Below is a small trained network, with its code and all its weights. Each question gives an input and a class and asks what happens when units are switched off, that is, made to give their printed mean instead of their output.

import numpy as np


def w(rows, s, z=0):
    codes = np.array(rows[::2]) - 128.0
    scale = np.full(codes.shape[1], s)
    scale[-1] = z or s
    return codes * scale


def f(y):
    return np.maximum(y, 0)


def log_softmax(a):
    a = a - a.max(-1, keepdims=True)
    return a - np.log(np.exp(a).sum(-1, keepdims=True))


def net(x, mask):
    res = np.array(x, float).reshape(1, 7) / 4 @ E
    y = f(res @ A[0][:, :-1].T + A[0][:, -1])
    res = res + np.where(mask, y, B[0][:, -1]) @ B[0][:, :-1]
    return log_softmax(res[-1] @ U[:, :-1].T + U[:, -1])


A, B = {}, {}
E = w([
[105,203,175,41,108,122,181,176,90],'x0',
[199,136,139,63,155,148,98,116,145],'x1',
[142,47,107,78,84,122,179,70,97],'x2',
[78,142,168,64,209,62,104,112,44],'x3',
[180,168,144,155,190,210,172,107,132],'x4',
[115,254,166,105,133,141,173,58,178],'x5',
[13,89,144,127,179,188,128,167,150],'x6',
],0.0088)
A[0] = w([
[163,88,105,93,95,95,108,177,98,222],'n1',
[122,248,212,133,146,125,144,157,103,216],'n2',
[173,122,154,54,134,83,196,96,120,155],'n3',
[190,116,63,174,109,195,136,108,142,189],'n4',
[107,167,138,136,110,97,73,170,87,208],'n5',
[194,116,164,126,95,191,104,134,101,183],'n6',
[77,117,128,120,41,30,75,171,73,183],'n7',
[158,147,72,163,106,161,179,117,154,172],'n8',
[104,157,151,77,126,108,152,92,64,160],'n9',
[63,97,146,105,205,152,82,169,122,199],'n10',
[55,94,87,134,117,176,119,128,254,233],'n11',
[115,113,138,175,226,197,122,166,132,189],'n12',
[207,187,157,141,104,167,156,119,126,196],'n13',
[128,111,61,183,72,119,119,45,145,210],'n14',
[117,139,206,153,186,204,135,141,142,254],'n15',
],0.0083,0.0038)
B[0] = w([
[117,30,55,65,112,93,34,158,132,207],'n1',
[80,223,57,142,128,76,254,133,108,254],'n2',
[87,67,133,82,79,100,179,99,91,204],'n3',
[200,154,120,94,86,178,122,103,131,243],'n4',
[86,110,77,158,167,95,116,172,126,194],'n5',
[194,125,84,94,93,176,148,170,124,188],'n6',
[76,49,110,132,167,27,51,136,194,240],'n7',
[164,141,145,152,78,182,160,136,133,217],'n8',
[36,123,122,95,154,79,149,71,131,206],'n9',
[74,149,160,94,237,126,39,149,83,225],'n10',
[127,138,177,133,153,159,116,128,158,251],'n11',
[182,175,127,159,185,216,49,135,71,228],'n12',
[123,150,101,131,83,160,219,146,171,229],'n13',
[160,126,170,172,51,115,64,68,129,240],'n14',
[124,215,122,118,173,183,155,122,96,238],'n15',
],0.0077,0.009)
U = w([
[159,170,255,163,57,217,112,66,225,195],'0',
[57,76,123,125,155,32,53,242,193,104],'1',
[201,65,82,76,47,171,113,180,120,93],'2',
[115,168,182,122,225,200,65,169,45,190],'3',
[138,90,159,200,82,48,62,29,36,200],'4',
[58,143,163,44,117,113,190,25,60,58],'5',
[115,217,60,204,101,113,179,224,128,1],'6',
],0.0074,0.00097)

Each question gives the input, the list of numbers given to net, and the class t.
The units are the neurons (one row each of A and B). Each row of codes is followed by its name. A weight is (code - 128) times the scale printed after its matrix; where a second scale follows, it is the last column's (A, B and U).
mask holds one flag per neuron, in row order. A switched-off neuron (its flag False) gives its mean, the last column of its row in B, instead of its output. The means were averaged over made-up inputs and are rounded, as every weight is.
A unit's drop is (log p(t) with every unit on - log p(t) with that unit switched off) / (log p(t) with every unit on - log p(t) with every unit switched off).
The circuit of an input: a set's keep is (log p(t) with only the set's units on - log p(t) with every unit switched off) / (log p(t) with every unit on - log p(t) with every unit switched off). Starting from the 12 units with the biggest drops (on a tie, the unit counted first), units are removed one at a time, each time the one whose removal leaves the highest keep (on an exact tie, the one counted first), for as long as the keep stays at least 0.8.
units of the circuit, in order: the units of the circuit, biggest drop first
unit that matters most: the unit with the biggest drop
k most important neurons: the k neurons with the biggest drops, biggest first
drop of u: that unit's drop, to one decimal
input [-7,-1,-6,-5,1,-8,2], class 3: 3 most important neurons -> (n12, n10, n13)
input [7,-1,2,-6,-2,-4,7], class 1: unit that matters most -> n4
input [-6,6,-4,-4,-7,1,5], class 0: units of the circuit, in order -> (n11, n7)
input [-3,0,-8,3,-4,1,-7], class 1: units of the circuit, in order -> (n7, n5)
input [-2,-6,-3,-6,-7,3,-2], class 0: units of the circuit, in order -> (n14, n11)
input [-6,-6,-1,-3,8,-6,4], class 3: 2 most important neurons -> (n12, n10)
input [0,-1,8,-3,7,-5,6], class 3: units of the circuit, in order -> (n12, n13)
input [0,-4,7,1,6,1,5], class 3: units of the circuit, in order -> (n2, n12, n13)
input [0,-1,1,3,-3,-4,-8], class 1: 2 most important neurons -> (n7, n1)
input [-8,6,3,-1,1,-3,4], class 0: 4 most important neurons -> (n14, n4, n11, n5)
input [3,-8,-2,1,3,7,5], class 6: 2 most important neurons -> (n2, n3)
input [8,6,-7,8,0,3,-4], class 5: drop of n2 -> 0.0
input [3,8,-7,-1,3,2,-8], class 6: drop of n2 -> 0.1
input [-1,3,-7,7,6,4,-2], class 6: drop of n2 -> 1.2
input [1,0,-2,-2,7,7,-1], class 6: unit that matters most -> n2
input [5,-6,6,3,-6,1,-2], class 1: drop of n7 -> 0.4
